Below is a small trained network, with its code and all its weights. Each question gives an input and a class and asks what happens when units are switched off, that is, made to give their printed mean instead of their output.

import numpy as np


def w(rows, s, z=0):
    codes = np.array(rows[::2]) - 128.0
    scale = np.full(codes.shape[1], s)
    scale[-1] = z or s
    return codes * scale


def norm(h):
    return h / np.sqrt((h * h).mean(-1, keepdims=True) + 1e-5)


def f(y):
    return np.maximum(y, 0)


def log_softmax(a):
    a = a - a.max(-1, keepdims=True)
    return a - np.log(np.exp(a).sum(-1, keepdims=True))


def net(x, mask):
    res = np.array(x, float).reshape(1, 8) / 4 @ E
    u = 0
    for l in range(4):
        y = f(norm(res) @ A[l][:, :-1].T + A[l][:, -1])
        res = res + np.where(mask[u : u + 5], y, B[l][:, -1]) @ B[l][:, :-1]
        u += 5
    return log_softmax(norm(res)[-1] @ U[:, :-1].T + U[:, -1])


A, B = {}, {}
E = w([
[150,68,165,75,160,240,228,99,108,113,167,194],'x0',
[72,98,62,29,57,97,104,121,118,36,167,171],'x1',
[173,92,127,119,148,32,153,65,120,152,129,155],'x2',
[164,37,78,128,137,161,115,96,38,99,97,3],'x3',
[124,116,132,157,137,126,115,129,107,122,135,151],'x4',
[135,129,137,135,127,123,136,136,124,113,135,127],'x5',
[130,127,145,114,102,126,129,129,120,138,135,123],'x6',
[122,132,140,123,127,128,118,124,110,134,130,133],'x7',
],0.0058)
A[0] = w([
[175,134,142,127,146,14,133,21,122,156,152,128,3],'0.n0',
[108,153,126,163,66,41,39,194,160,138,82,88,2],'0.n1',
[47,182,141,154,90,250,73,196,153,83,124,78,12],'0.n2',
[116,167,169,168,112,132,161,168,199,145,159,197,106],'0.n3',
[193,102,112,89,161,3,184,51,108,139,98,183,19],'0.n4',
],0.005,0.0032)
B[0] = w([
[46,76,155,206,120,199,31,176,253,140,196,72,192],'0.n0',
[12,176,46,196,188,96,250,58,78,164,179,74,228],'0.n1',
[70,1,252,166,138,143,46,184,253,103,227,99,226],'0.n2',
[203,72,82,75,151,93,125,163,83,152,92,113,255],'0.n3',
[24,42,189,150,102,190,77,177,243,116,181,85,213],'0.n4',
],0.0056,0.0043)
A[1] = w([
[62,154,111,110,113,112,135,104,99,64,160,163,45],'1.n0',
[23,183,63,73,35,78,107,123,130,1,198,171,91],'1.n1',
[72,122,194,107,108,134,124,177,169,140,62,141,74],'1.n2',
[50,227,130,113,109,85,94,155,215,203,158,241,34],'1.n3',
[135,190,164,121,84,81,152,176,174,145,87,241,4],'1.n4',
],0.0044,0.0028)
B[1] = w([
[151,121,160,77,97,168,138,113,127,125,102,152,159],'1.n0',
[165,121,106,190,65,133,110,95,161,185,1,184,255],'1.n1',
[133,138,151,127,110,95,97,146,117,115,149,161,180],'1.n2',
[199,103,109,101,145,109,124,165,90,77,173,79,239],'1.n3',
[212,119,85,104,177,124,105,155,84,83,135,67,168],'1.n4',
],0.0078,0.0042)
A[2] = w([
[129,66,210,85,134,199,220,100,159,83,145,250,82],'2.n0',
[86,232,96,106,83,126,87,164,128,145,160,88,45],'2.n1',
[195,253,238,233,201,148,140,128,146,221,98,79,64],'2.n2',
[145,60,111,135,168,199,132,97,74,104,131,96,174],'2.n3',
[126,136,159,31,144,89,113,152,107,115,123,165,2],'2.n4',
],0.0047,0.0019)
B[2] = w([
[63,212,127,174,173,148,156,89,170,144,131,77,253],'2.n0',
[98,125,143,179,156,105,163,85,120,97,180,120,158],'2.n1',
[141,94,73,87,2,158,129,70,165,66,40,212,247],'2.n2',
[98,174,122,111,91,19,105,209,130,183,111,133,228],'2.n3',
[157,155,104,180,134,163,122,90,116,86,125,45,148],'2.n4',
],0.0071,0.0044)
A[3] = w([
[201,182,102,122,153,80,145,171,183,70,194,205,9],'3.n0',
[162,123,141,190,134,156,118,101,110,167,106,129,27],'3.n1',
[89,168,147,71,162,220,240,137,106,158,178,145,167],'3.n2',
[147,132,53,123,80,1,90,216,54,154,78,8,158],'3.n3',
[63,230,81,180,138,124,203,86,128,134,129,111,171],'3.n4',
],0.0056,0.0015)
B[3] = w([
[172,74,181,92,195,209,128,109,84,134,141,50,171],'3.n0',
[127,127,93,136,58,88,113,108,157,86,147,142,141],'3.n1',
[126,173,67,197,154,2,74,114,72,123,180,115,177],'3.n2',
[191,151,177,82,202,185,179,144,98,113,191,173,254],'3.n3',
[87,213,129,95,131,30,117,113,51,168,87,143,189],'3.n4',
],0.0075,0.0076)
U = w([
[78,217,96,164,153,42,146,116,84,142,148,107,154],'0',
[62,64,185,160,111,147,94,192,231,122,198,101,249],'1',
[225,120,134,65,172,187,162,176,59,102,167,117,58],'2',
[154,118,96,123,8,151,145,103,147,121,20,197,56],'3',
],0.012,0.0014)

Each question gives the input, the list of numbers given to net, and the class t.
The units are the neurons (one row each of A and B). Each row of codes is followed by its name. A weight is (code - 128) times the scale printed after its matrix; where a second scale follows, it is the last column's (A, B and U).
mask holds one flag per neuron, layer by layer. A switched-off neuron (its flag False) gives its mean, the last column of its row in B, instead of its output. The means were averaged over made-up inputs and are rounded, as every weight is.
A unit's drop is (log p(t) with every unit on - log p(t) with that unit switched off) / (log p(t) with every unit on - log p(t) with every unit switched off).
The circuit of an input: a set's keep is (log p(t) with only the set's units on - log p(t) with every unit switched off) / (log p(t) with every unit on - log p(t) with every unit switched off). Starting from the 12 units with the biggest drops (on a tie, the unit counted first), units are removed one at a time, each time the one whose removal leaves the highest keep (on an exact tie, the one counted first), for as long as the keep stays at least 0.8.
circuit, biggest first: the units of the circuit, biggest drop first
top k neurons: the k neurons with the biggest drops, biggest first
top k neurons in layer l: the k neurons of layer l with the biggest drops, biggest first
drop of u: that unit's drop, to one decimal
input [-6,-8,1,8,7,-4,1,6], class 2: circuit, biggest first -> 3.n3
input [4,-2,8,-4,1,4,-8,-3], class 1: top 2 neurons -> 0.n4, 0.n0
input [-5,5,3,-6,-2,-8,2,1], class 2: top 2 neurons -> 1.n3, 3.n3
input [3,6,-1,-6,4,-7,-3,5], class 2: top 2 neurons -> 1.n3, 1.n4
input [4,5,4,2,-6,2,-3,-3], class 3: top 3 neurons -> 1.n1, 0.n2, 0.n1
input [7,-6,-3,0,-8,1,3,-6], class 0: circuit, biggest first -> 2.n0, 3.n2
input [-1,-5,7,-8,-3,6,-3,4], class 2: top 4 neurons -> 1.n3, 0.n2, 1.n4, 3.n0
input [6,1,-6,-1,-3,5,5,-1], class 0: top 4 neurons -> 2.n0, 3.n2, 0.n4, 0.n0
input [-6,7,0,-2,1,-6,5,-7], class 3: top 4 neurons -> 1.n1, 1.n0, 2.n0, 3.n2
input [1,-4,-5,-6,-2,5,2,6], class 2: top 2 neurons in layer 0 -> 0.n4, 0.n0
input [3,-4,-2,-5,8,-2,-4,-8], class 2: top 3 neurons -> 1.n1, 3.n0, 1.n4
input [6,-4,-6,6,7,6,8,-6], class 0: top 2 neurons in layer 1 -> 1.n1, 1.n3
input [-6,0,8,-6,-5,-6,8,1], class 1: top 2 neurons -> 0.n0, 0.n4
input [1,-7,8,5,0,2,6,8], class 1: top 2 neurons -> 0.n4, 0.n0
input [-4,7,8,-7,6,2,-7,1], class 1: top 4 neurons -> 0.n4, 0.n0, 2.n2, 1.n3
input [1,6,-2,-3,5,5,-6,-7], class 3: circuit, biggest first -> 1.n1
input [-4,7,8,-1,0,6,0,-3], class 1: top 2 neurons in layer 0 -> 0.n4, 0.n0
input [2,1,5,-7,5,6,5,-4], class 2: top 2 neurons in layer 0 -> 0.n2, 0.n3
input [1,-4,-4,-5,-8,-7,1,-7], class 2: drop of 1.n1 -> 0.3
input [1,-6,-2,1,5,4,-4,-4], class 3: circuit, biggest first -> 2.n2
input [3,-4,7,0,4,-1,-1,7], class 1: drop of 0.n4 -> 0.1
